Below is a small trained network, with its code and all its weights. Each question gives an input and a class and asks what happens when units are switched off, that is, made to give their printed mean instead of their output.

import numpy as np


def w(rows, s, z=0):
    codes = np.array(rows[::2]) - 128.0
    scale = np.full(codes.shape[1], s)
    scale[-1] = z or s
    return codes * scale


def f(y):
    return np.maximum(y, 0)


def log_softmax(a):
    a = a - a.max(-1, keepdims=True)
    return a - np.log(np.exp(a).sum(-1, keepdims=True))


def net(x, mask):
    res = np.array(x, float).reshape(1, 6) / 4 @ E
    y = f(res @ A[0][:, :-1].T + A[0][:, -1])
    res = res + np.where(mask, y, B[0][:, -1]) @ B[0][:, :-1]
    return log_softmax(res[-1] @ U[:, :-1].T + U[:, -1])


A, B = {}, {}
E = w([
[38,169,190,157,148],'x0',
[103,87,215,182,218],'x1',
[213,190,216,168,122],'x2',
[176,182,86,252,203],'x3',
[102,48,125,165,104],'x4',
[73,175,73,188,71],'x5',
],0.0048)
A[0] = w([
[185,83,145,62,141,82],'n1',
[227,215,191,100,91,67],'n2',
[123,129,124,127,127,99],'n3',
[117,124,145,150,171,209],'n4',
[118,113,84,170,133,150],'n5',
[148,144,138,122,117,116],'n6',
[126,54,150,246,111,65],'n7',
[136,186,144,132,107,180],'n8',
[181,74,135,59,115,94],'n9',
[179,174,136,132,104,68],'n10',
[63,153,117,61,38,86],'n11',
[98,91,145,100,216,74],'n12',
[162,198,41,146,98,194],'n13',
[20,141,142,80,48,50],'n14',
[161,84,133,57,115,106],'n15',
[129,132,129,127,128,109],'n16',
[159,188,6,170,156,41],'n17',
[106,108,118,129,132,132],'n18',
[177,172,137,134,99,55],'n19',
[155,174,163,157,148,147],'n20',
[100,125,190,156,198,175],'n21',
[54,112,172,64,181,67],'n22',
[150,113,131,110,128,103],'n23',
[107,129,61,161,132,31],'n24',
[166,215,250,202,200,40],'n25',
[133,146,44,130,130,36],'n26',
[224,75,131,61,158,89],'n27',
[153,172,175,161,139,124],'n28',
[172,177,132,132,105,74],'n29',
[151,98,127,95,127,104],'n30',
[136,152,157,110,94,251],'n31',
[141,55,124,223,92,55],'n32',
[140,120,132,117,130,112],'n33',
[148,165,77,136,111,167],'n34',
[207,134,121,66,125,231],'n35',
[45,100,107,60,114,234],'n36',
[104,118,179,144,191,189],'n37',
],0.011,0.0023)
B[0] = w([
[58,81,88,143,141,175],'n1',
[216,59,60,93,103,207],'n2',
[132,129,130,126,127,129],'n3',
[105,132,160,151,149,179],'n4',
[136,162,121,189,112,165],'n5',
[140,115,117,118,124,143],'n6',
[118,86,124,235,49,181],'n7',
[177,102,105,129,120,170],'n8',
[45,90,99,109,142,181],'n9',
[171,105,90,119,124,164],'n10',
[148,122,184,76,37,195],'n11',
[62,166,148,172,151,173],'n12',
[175,218,50,133,158,211],'n13',
[183,134,203,69,38,187],'n14',
[49,101,108,110,137,179],'n15',
[130,128,127,127,128,128],'n16',
[143,252,100,153,192,200],'n17',
[119,144,129,133,103,146],'n18',
[170,105,88,123,122,161],'n19',
[164,106,160,123,174,186],'n20',
[133,121,204,153,181,204],'n21',
[81,205,183,97,145,178],'n22',
[107,115,119,129,133,141],'n23',
[136,184,100,172,127,157],'n24',
[176,64,245,117,245,254],'n25',
[108,213,119,128,131,161],'n26',
[55,72,52,141,150,190],'n27',
[158,91,171,134,169,183],'n28',
[168,112,87,125,127,163],'n29',
[90,114,110,123,134,153],'n30',
[154,85,114,110,128,171],'n31',
[122,84,94,213,65,163],'n32',
[118,121,123,134,129,136],'n33',
[153,178,84,127,143,175],'n34',
[94,76,55,91,152,199],'n35',
[79,165,193,58,73,212],'n36',
[114,125,185,161,175,195],'n37',
],0.035,0.0077)
U = w([
[149,252,87,163,155,158],'0',
[130,95,127,238,63,169],'1',
[166,66,207,165,224,126],'2',
[125,122,178,33,21,245],'3',
[28,58,70,95,137,160],'4',
[53,199,217,134,135,3],'5',
[220,97,35,103,128,18],'6',
],0.0043,0.0015)

Each question gives the input, the list of numbers given to net, and the class t.
The units are the neurons (one row each of A and B). Each row of codes is followed by its name. A weight is (code - 128) times the scale printed after its matrix; where a second scale follows, it is the last column's (A, B and U).
mask holds one flag per neuron, in row order. A switched-off neuron (its flag False) gives its mean, the last column of its row in B, instead of its output. The means were averaged over made-up inputs and are rounded, as every weight is.
A unit's drop is (log p(t) with every unit on - log p(t) with that unit switched off) / (log p(t) with every unit on - log p(t) with every unit switched off).
The circuit of an input: a set's keep is (log p(t) with only the set's units on - log p(t) with every unit switched off) / (log p(t) with every unit on - log p(t) with every unit switched off). Starting from the 12 units with the biggest drops (on a tie, the unit counted first), units are removed one at a time, each time the one whose removal leaves the highest keep (on an exact tie, the one counted first), for as long as the keep stays at least 0.8.
units of the circuit, in order: the units of the circuit, biggest drop first
k most important neurons: the k neurons with the biggest drops, biggest first
drop of u: that unit's drop, to one decimal
input [-8,0,5,6,-3,-6], class 6: units of the circuit, in order -> n2
input [-3,3,-8,6,-5,-5], class 0: units of the circuit, in order -> n25; n17
input [3,7,-6,1,3,7], class 1: 4 most important neurons -> n7; n32; n25; n17
input [-4,-3,7,-8,-7,0], class 4: 2 most important neurons -> n9; n15
input [-6,1,4,7,5,1], class 0: 2 most important neurons -> n17; n13
input [-4,2,3,3,-1,4], class 0: units of the circuit, in order -> n17; n13
input [1,-6,4,-8,-8,1], class 3: 2 most important neurons -> n11; n14
input [8,3,-6,4,7,-1], class 5: 2 most important neurons -> n22; n2
input [-6,-3,-5,-5,4,-1], class 4: 4 most important neurons -> n9; n27; n15; n1
input [-1,2,-2,2,6,6], class 1: 2 most important neurons -> n7; n32
input [0,-3,8,8,1,8], class 0: 3 most important neurons -> n17; n13; n35
input [6,7,-4,-4,-7,-4], class 5: drop of n22 -> 0.2
input [4,-2,-5,1,0,-2], class 5: drop of n29 -> 0.1
input [8,0,-3,1,-5,-3], class 5: units of the circuit, in order -> n22
input [5,4,-8,7,6,5], class 1: drop of n7 -> 0.3
input [3,6,-6,1,-8,-3], class 5: drop of n2 -> 0.2
